Below is a small trained network, with its code and all its weights. Each question gives an input and a class and asks what happens when units are switched off, that is, made to give their printed mean instead of their output.

import numpy as np


def w(rows, s, z=0):
    codes = np.array(rows[::2]) - 128.0
    scale = np.full(codes.shape[1], s)
    scale[-1] = z or s
    return codes * scale


def f(y):
    return np.maximum(y, 0)


def log_softmax(a):
    a = a - a.max(-1, keepdims=True)
    return a - np.log(np.exp(a).sum(-1, keepdims=True))


def net(x, mask):
    res = np.array(x, float).reshape(1, 7) / 4 @ E
    y = f(res @ A[0][:, :-1].T + A[0][:, -1])
    res = res + np.where(mask, y, B[0][:, -1]) @ B[0][:, :-1]
    return log_softmax(res[-1] @ U[:, :-1].T + U[:, -1])


A, B = {}, {}
E = w([
[172,83,131,198,108,113],'x0',
[118,136,123,114,129,136],'x1',
[202,36,136,51,121,113],'x2',
[29,78,86,124,157,13],'x3',
[135,117,123,141,118,129],'x4',
[149,136,194,124,159,79],'x5',
[170,234,70,86,68,1],'x6',
],0.0069)
A[0] = w([
[115,199,170,183,124,145,126],'N0',
[83,164,35,182,100,169,114],'N1',
[13,67,150,83,144,73,146],'N2',
[223,174,163,71,158,167,147],'N3',
[136,190,104,79,11,105,178],'N4',
[177,145,99,146,61,90,119],'N5',
[60,76,131,157,185,243,84],'N6',
[104,89,198,131,175,172,42],'N7',
[63,100,86,87,126,14,145],'N8',
[172,199,196,109,49,192,113],'N9',
[123,126,156,122,41,199,116],'N10',
[164,17,100,3,1,144,140],'N11',
[176,212,61,112,97,76,53],'N12',
[44,142,83,29,146,105,255],'N13',
],0.0088,0.0076)
B[0] = w([
[169,110,84,188,236,110,173],'N0',
[162,229,162,164,188,87,172],'N1',
[143,89,21,193,104,163,215],'N2',
[111,93,29,200,147,194,217],'N3',
[127,44,221,54,180,178,235],'N4',
[68,54,162,172,104,69,184],'N5',
[144,96,176,58,148,20,224],'N6',
[47,145,119,65,120,4,168],'N7',
[131,128,64,177,124,182,228],'N8',
[111,59,1,154,98,143,206],'N9',
[91,52,112,134,94,101,174],'N10',
[174,253,130,156,215,112,228],'N11',
[132,50,131,19,87,37,193],'N12',
[232,71,185,164,103,152,254],'N13',
],0.007,0.0082)
U = w([
[114,90,38,161,101,174,36],'0',
[98,85,167,35,126,52,79],'1',
[137,125,138,142,144,161,219],'2',
[148,134,147,142,145,161,217],'3',
[168,169,135,143,156,137,201],'4',
[193,240,107,146,233,104,78],'5',
[146,121,180,162,105,180,171],'6',
[106,246,180,85,59,174,2],'7',
],0.011,0.0063)

Each question gives the input, the list of numbers given to net, and the class t.
The units are the neurons (one row each of A and B). Each row of codes is followed by its name. A weight is (code - 128) times the scale printed after its matrix; where a second scale follows, it is the last column's (A, B and U).
mask holds one flag per neuron, in row order. A switched-off neuron (its flag False) gives its mean, the last column of its row in B, instead of its output. The means were averaged over made-up inputs and are rounded, as every weight is.
A unit's drop is (log p(t) with every unit on - log p(t) with that unit switched off) / (log p(t) with every unit on - log p(t) with every unit switched off).
The circuit of an input: a set's keep is (log p(t) with only the set's units on - log p(t) with every unit switched off) / (log p(t) with every unit on - log p(t) with every unit switched off). Starting from the 12 units with the biggest drops (on a tie, the unit counted first), units are removed one at a time, each time the one whose removal leaves the highest keep (on an exact tie, the one counted first), for as long as the keep stays at least 0.8.
units of the circuit, in order: the units of the circuit, biggest drop first
unit that matters most: the unit with the biggest drop
k most important neurons: the k neurons with the biggest drops, biggest first
drop of u: that unit's drop, to one decimal
input [-4,-8,-7,5,-7,8,5], class 3: units of the circuit, in order => (N13; N11; N8)
input [-3,5,0,-7,4,6,2], class 0: units of the circuit, in order => (N9; N3)
input [2,-1,1,1,3,-2,8], class 1: units of the circuit, in order => (N12)
input [8,7,-2,5,-3,-4,4], class 6: 2 most important neurons => (N9; N3)
input [-6,7,-2,2,-3,0,-7], class 1: 2 most important neurons => (N6; N7)
input [1,0,-2,-2,3,-2,6], class 1: 2 most important neurons => (N12; N4)
input [-7,3,1,4,-4,-4,0], class 6: 3 most important neurons => (N13; N9; N3)
input [-3,5,4,1,5,4,-6], class 1: 2 most important neurons => (N7; N6)
input [-5,3,-6,0,-1,0,-2], class 5: units of the circuit, in order => (N1; N0)
input [-5,-1,7,-7,-1,2,7], class 0: 2 most important neurons => (N3; N9)
input [-1,3,-2,-1,-4,-1,8], class 1: 2 most important neurons => (N12; N4)
input [2,2,4,-5,-5,0,-2], class 0: units of the circuit, in order => (N3; N9)
input [5,3,-6,8,5,2,4], class 0: 3 most important neurons => (N8; N2; N11)
input [-1,-5,0,-6,4,2,5], class 0: unit that matters most => N9
input [-1,-2,2,-8,-1,-4,-5], class 0: 3 most important neurons => (N9; N3; N10)
input [-2,-4,4,8,-3,6,0], class 0: 2 most important neurons => (N2; N8)
input [-6,-7,7,8,-2,4,0], class 0: 2 most important neurons => (N2; N8)
input [-7,3,-1,3,-3,-6,-8], class 1: drop of N7 => 0.1
input [3,0,-5,-4,6,1,7], class 1: drop of N4 => 0.2
input [-2,-6,-1,7,-6,6,-6], class 0: units of the circuit, in order => (N2)
input [7,3,7,-1,6,-1,-1], class 5: drop of N11 => 0.7
input [-5,-7,0,-7,-2,3,-6], class 0: units of the circuit, in order => (N3; N9)
